Below is a small trained network, with its code and all its weights. Each question gives an input and a class and asks what happens when units are switched off, that is, made to give their printed mean instead of their output.

import numpy as np


def w(rows, s, z=0):
    codes = np.array(rows[::2]) - 128.0
    scale = np.full(codes.shape[1], s)
    scale[-1] = z or s
    return codes * scale


def f(y):
    return y / 2 * (1 + np.tanh(0.7978845608 * (y + 0.044715 * y**3)))


def log_softmax(a):
    a = a - a.max(-1, keepdims=True)
    return a - np.log(np.exp(a).sum(-1, keepdims=True))


def net(x, mask):
    res = np.array(x, float).reshape(1, 4) / 4 @ E
    y = f(res @ A[0][:, :-1].T + A[0][:, -1])
    res = res + np.where(mask, y, B[0][:, -1]) @ B[0][:, :-1]
    return log_softmax(res[-1] @ U[:, :-1].T + U[:, -1])


A, B = {}, {}
E = w([
[104,55,40,201],'x0',
[19,117,254,153],'x1',
[160,100,150,133],'x2',
[93,49,88,10],'x3',
],0.007)
A[0] = w([
[157,150,182,83,86],'N0',
[150,148,108,78,3],'N1',
[86,104,134,92,18],'N2',
[144,197,149,225,189],'N3',
[132,156,156,80,144],'N4',
[84,97,175,155,31],'N5',
[152,131,64,126,53],'N6',
[161,169,129,161,30],'N7',
[146,161,147,120,217],'N8',
[100,186,182,55,164],'N9',
[153,165,152,150,65],'N10',
[142,89,154,5,41],'N11',
[110,122,125,60,53],'N12',
[117,111,158,135,4],'N13',
[65,152,96,126,216],'N14',
[181,105,197,176,89],'N15',
[212,111,132,126,146],'N16',
[168,234,152,194,59],'N17',
[140,95,121,55,61],'N18',
[178,167,178,138,100],'N19',
[87,130,95,150,210],'N20',
[110,82,116,76,58],'N21',
[17,136,187,179,151],'N22',
[81,95,203,145,56],'N23',
[111,63,211,156,219],'N24',
[144,191,173,84,92],'N25',
[180,170,88,126,47],'N26',
[143,210,135,79,47],'N27',
[189,147,85,112,53],'N28',
[149,198,99,217,87],'N29',
[222,95,90,146,84],'N30',
[109,69,95,144,103],'N31',
[176,193,132,192,61],'N32',
[92,123,79,215,68],'N33',
[205,190,138,61,58],'N34',
[64,58,67,200,114],'N35',
[66,121,169,113,142],'N36',
[176,166,167,80,127],'N37',
[182,165,162,190,44],'N38',
[102,150,137,96,232],'N39',
[174,115,102,102,52],'N40',
],0.012,0.0038)
B[0] = w([
[161,94,105,204,169],'N0',
[86,114,71,194,134],'N1',
[70,101,36,140,138],'N2',
[125,41,103,33,255],'N3',
[182,77,157,183,168],'N4',
[74,214,44,183,157],'N5',
[112,179,76,192,168],'N6',
[37,113,79,114,146],'N7',
[172,111,165,119,177],'N8',
[183,119,96,168,224],'N9',
[82,90,172,135,147],'N10',
[69,48,152,114,203],'N11',
[59,22,116,134,153],'N12',
[53,202,103,190,119],'N13',
[214,113,92,58,170],'N14',
[110,115,65,82,164],'N15',
[134,206,77,59,175],'N16',
[78,56,113,120,225],'N17',
[65,64,61,111,166],'N18',
[121,23,151,143,173],'N19',
[236,115,170,119,171],'N20',
[46,47,115,109,159],'N21',
[138,168,71,98,242],'N22',
[87,213,42,137,187],'N23',
[178,182,2,125,216],'N24',
[165,67,117,207,183],'N25',
[79,178,41,145,168],'N26',
[155,165,254,198,161],'N27',
[78,179,36,149,174],'N28',
[131,60,88,122,216],'N29',
[121,221,115,162,202],'N30',
[140,55,225,178,162],'N31',
[73,95,69,88,198],'N32',
[149,43,208,178,186],'N33',
[169,165,87,187,190],'N34',
[207,115,215,201,217],'N35',
[151,150,25,168,186],'N36',
[197,129,171,215,182],'N37',
[36,80,142,65,182],'N38',
[197,107,103,122,179],'N39',
[87,133,33,158,149],'N40',
],0.0057,0.0071)
U = w([
[63,36,120,142,80],'0',
[188,87,153,251,189],'1',
[126,201,68,162,1],'2',
[249,94,93,83,236],'3',
[191,150,178,85,120],'4',
],0.013,0.0036)

Each question gives the input, the list of numbers given to net, and the class t.
The units are the neurons (one row each of A and B). Each row of codes is followed by its name. A weight is (code - 128) times the scale printed after its matrix; where a second scale follows, it is the last column's (A, B and U).
mask holds one flag per neuron, in row order. A switched-off neuron (its flag False) gives its mean, the last column of its row in B, instead of its output. The means were averaged over made-up inputs and are rounded, as every weight is.
A unit's drop is (log p(t) with every unit on - log p(t) with that unit switched off) / (log p(t) with every unit on - log p(t) with every unit switched off).
The circuit of an input: a set's keep is (log p(t) with only the set's units on - log p(t) with every unit switched off) / (log p(t) with every unit on - log p(t) with every unit switched off). Starting from the 12 units with the biggest drops (on a tie, the unit counted first), units are removed one at a time, each time the one whose removal leaves the highest keep (on an exact tie, the one counted first), for as long as the keep stays at least 0.8.
circuit, biggest first: the units of the circuit, biggest drop first
most important unit: the unit with the biggest drop
top k neurons: the k neurons with the biggest drops, biggest first
drop of u: that unit's drop, to one decimal
input [2,5,6,4], class 3: top 2 neurons -> (N24 N30)
input [-4,4,-8,1], class 3: circuit, biggest first -> (N14 N39 N9)
input [6,7,-7,-5], class 2: most important unit -> N22
input [8,-6,8,4], class 1: circuit, biggest first -> (N35 N31)
input [-4,-6,-4,-4], class 2: top 2 neurons -> (N26 N28)
input [7,6,-4,0], class 1: top 2 neurons -> (N35 N33)
input [-6,-6,-2,8], class 0: circuit, biggest first -> (N11 N12)
input [0,-7,2,-6], class 2: circuit, biggest first -> (N30 N26)
input [-2,6,3,-6], class 0: top 2 neurons -> (N3 N17)
input [7,4,-2,-7], class 0: top 2 neurons -> (N3 N38)
input [8,7,3,4], class 1: top 2 neurons -> (N35 N31)
input [-3,6,4,-2], class 2: top 2 neurons -> (N23 N5)
input [-5,7,2,5], class 2: top 2 neurons -> (N23 N24)
input [-2,4,5,-1], class 3: most important unit -> N30
input [6,4,2,2], class 1: top 2 neurons -> (N35 N3)
input [-2,6,-1,-4], class 2: top 2 neurons -> (N23 N5)
input [6,1,-8,-8], class 0: drop of N3 -> 0.1
input [0,3,8,-8], class 0: drop of N36 -> 0.0
input [4,5,-3,1], class 2: drop of N5 -> 0.2
input [-5,-3,2,1], class 1: drop of N3 -> 0.2
input [4,-7,6,-3], class 2: top neuron -> (N30)
